Below is a small trained network, with its code and all its weights. Each question gives an input and a class and asks what happens when units are switched off, that is, made to give their printed mean instead of their output.

import numpy as np


def w(rows, s, z=0):
    codes = np.array(rows[::2]) - 128.0
    scale = np.full(codes.shape[1], s)
    scale[-1] = z or s
    return codes * scale


def f(y):
    return y / 2 * (1 + np.tanh(0.7978845608 * (y + 0.044715 * y**3)))


def log_softmax(a):
    a = a - a.max(-1, keepdims=True)
    return a - np.log(np.exp(a).sum(-1, keepdims=True))


def net(x, mask):
    res = np.array(x, float).reshape(1, 7) / 4 @ E
    y = f(res @ A[0][:, :-1].T + A[0][:, -1])
    res = res + np.where(mask, y, B[0][:, -1]) @ B[0][:, :-1]
    return log_softmax(res[-1] @ U[:, :-1].T + U[:, -1])


A, B = {}, {}
E = w([
[96,133,112,144,191,158,72],'x0',
[145,135,238,143,160,23,125],'x1',
[187,208,113,123,125,131,95],'x2',
[161,83,54,135,136,96,106],'x3',
[134,129,127,180,214,150,244],'x4',
[115,151,142,226,73,108,96],'x5',
[80,80,157,43,163,118,155],'x6',
],0.011)
A[0] = w([
[194,102,128,147,208,82,130,237],'neuron 1',
[128,133,99,174,87,176,178,246],'neuron 2',
[154,89,86,90,114,110,230,225],'neuron 3',
[163,119,90,102,32,109,81,163],'neuron 4',
[171,83,174,202,129,56,191,184],'neuron 5',
[130,115,166,86,99,141,202,216],'neuron 6',
[100,190,103,89,105,113,105,146],'neuron 7',
[84,148,42,126,142,87,125,117],'neuron 8',
[61,79,92,112,96,144,101,178],'neuron 9',
[187,193,118,55,59,114,102,208],'neuron 10',
[104,115,160,137,121,132,160,110],'neuron 11',
[112,101,170,57,117,182,209,243],'neuron 12',
[127,180,124,214,137,87,54,253],'neuron 13',
[175,127,51,83,200,146,116,143],'neuron 14',
[200,145,69,164,168,168,141,183],'neuron 15',
[72,160,191,73,179,114,132,183],'neuron 16',
[245,139,103,112,133,50,92,214],'neuron 17',
],0.011,0.0039)
B[0] = w([
[63,37,213,119,65,181,185,190],'neuron 1',
[125,187,31,166,180,84,150,208],'neuron 2',
[83,135,64,87,187,97,163,228],'neuron 3',
[131,143,126,103,85,150,89,235],'neuron 4',
[102,68,149,160,134,39,119,224],'neuron 5',
[66,147,105,116,168,89,111,202],'neuron 6',
[159,149,127,147,80,124,85,172],'neuron 7',
[154,75,122,124,153,185,139,163],'neuron 8',
[120,77,25,106,125,205,38,209],'neuron 9',
[177,207,130,80,65,92,123,229],'neuron 10',
[85,141,147,153,144,123,95,155],'neuron 11',
[94,174,79,89,179,124,104,246],'neuron 12',
[184,115,154,175,88,120,148,233],'neuron 13',
[137,125,141,105,117,214,153,213],'neuron 14',
[108,154,94,152,79,161,218,206],'neuron 15',
[79,121,254,70,211,144,107,211],'neuron 16',
[128,110,176,115,65,130,151,207],'neuron 17',
],0.0084,0.012)
U = w([
[108,161,72,143,176,48,109,88],'0',
[130,113,118,85,117,196,245,163],'1',
[163,222,90,230,113,172,157,199],'2',
[177,204,162,88,57,109,57,88],'3',
[138,96,207,182,122,85,136,254],'4',
[171,66,55,114,132,202,65,99],'5',
[92,124,113,95,100,155,113,44],'6',
[118,183,185,50,219,152,120,68],'7',
],0.011,0.0026)

Each question gives the input, the list of numbers given to net, and the class t.
The units are the neurons (one row each of A and B). Each row of codes is followed by its name. A weight is (code - 128) times the scale printed after its matrix; where a second scale follows, it is the last column's (A, B and U).
mask holds one flag per neuron, in row order. A switched-off neuron (its flag False) gives its mean, the last column of its row in B, instead of its output. The means were averaged over made-up inputs and are rounded, as every weight is.
A unit's drop is (log p(t) with every unit on - log p(t) with that unit switched off) / (log p(t) with every unit on - log p(t) with every unit switched off).
The circuit of an input: a set's keep is (log p(t) with only the set's units on - log p(t) with every unit switched off) / (log p(t) with every unit on - log p(t) with every unit switched off). Starting from the 12 units with the biggest drops (on a tie, the unit counted first), units are removed one at a time, each time the one whose removal leaves the highest keep (on an exact tie, the one counted first), for as long as the keep stays at least 0.8.
circuit, biggest first: the units of the circuit, biggest drop first
top k neurons: the k neurons with the biggest drops, biggest first
drop when u is switched off: that unit's drop, to one decimal
input [-6,-5,-6,2,6,-1,-8], class 0: circuit, biggest first -> [neuron 2; neuron 3]
input [4,-8,3,2,-1,-5,-7], class 2: circuit, biggest first -> [neuron 15]
input [-8,5,1,0,-1,3,-3], class 4: top 3 neurons -> [neuron 5; neuron 12; neuron 9]
input [-2,8,-7,3,-7,-4,-6], class 4: circuit, biggest first -> [neuron 5; neuron 12]
input [0,-6,4,-7,5,3,5], class 7: circuit, biggest first -> [neuron 13; neuron 12]
input [4,0,-8,-7,7,1,-3], class 0: circuit, biggest first -> [neuron 2; neuron 5; neuron 14]
input [-6,3,-3,-1,4,2,-7], class 4: top 2 neurons -> [neuron 5; neuron 12]
input [-5,-5,-2,2,-3,3,-5], class 2: top 2 neurons -> [neuron 2; neuron 16]
input [2,0,5,8,0,6,1], class 2: top 2 neurons -> [neuron 16; neuron 15]
input [-4,-6,-3,7,0,1,-7], class 2: top 2 neurons -> [neuron 2; neuron 15]
input [7,-7,5,7,-1,-8,-8], class 1: top 2 neurons -> [neuron 15; neuron 14]
input [7,-1,-8,7,1,-3,6], class 5: drop when neuron 9 is switched off -> 2.0
input [-8,-8,-7,-1,-7,-6,7], class 5: drop when neuron 9 is switched off -> 1.6
input [4,1,3,-3,7,-4,-4], class 1: circuit, biggest first -> [neuron 1]
input [-6,5,-1,5,7,-5,4], class 7: drop when neuron 12 is switched off -> 0.2
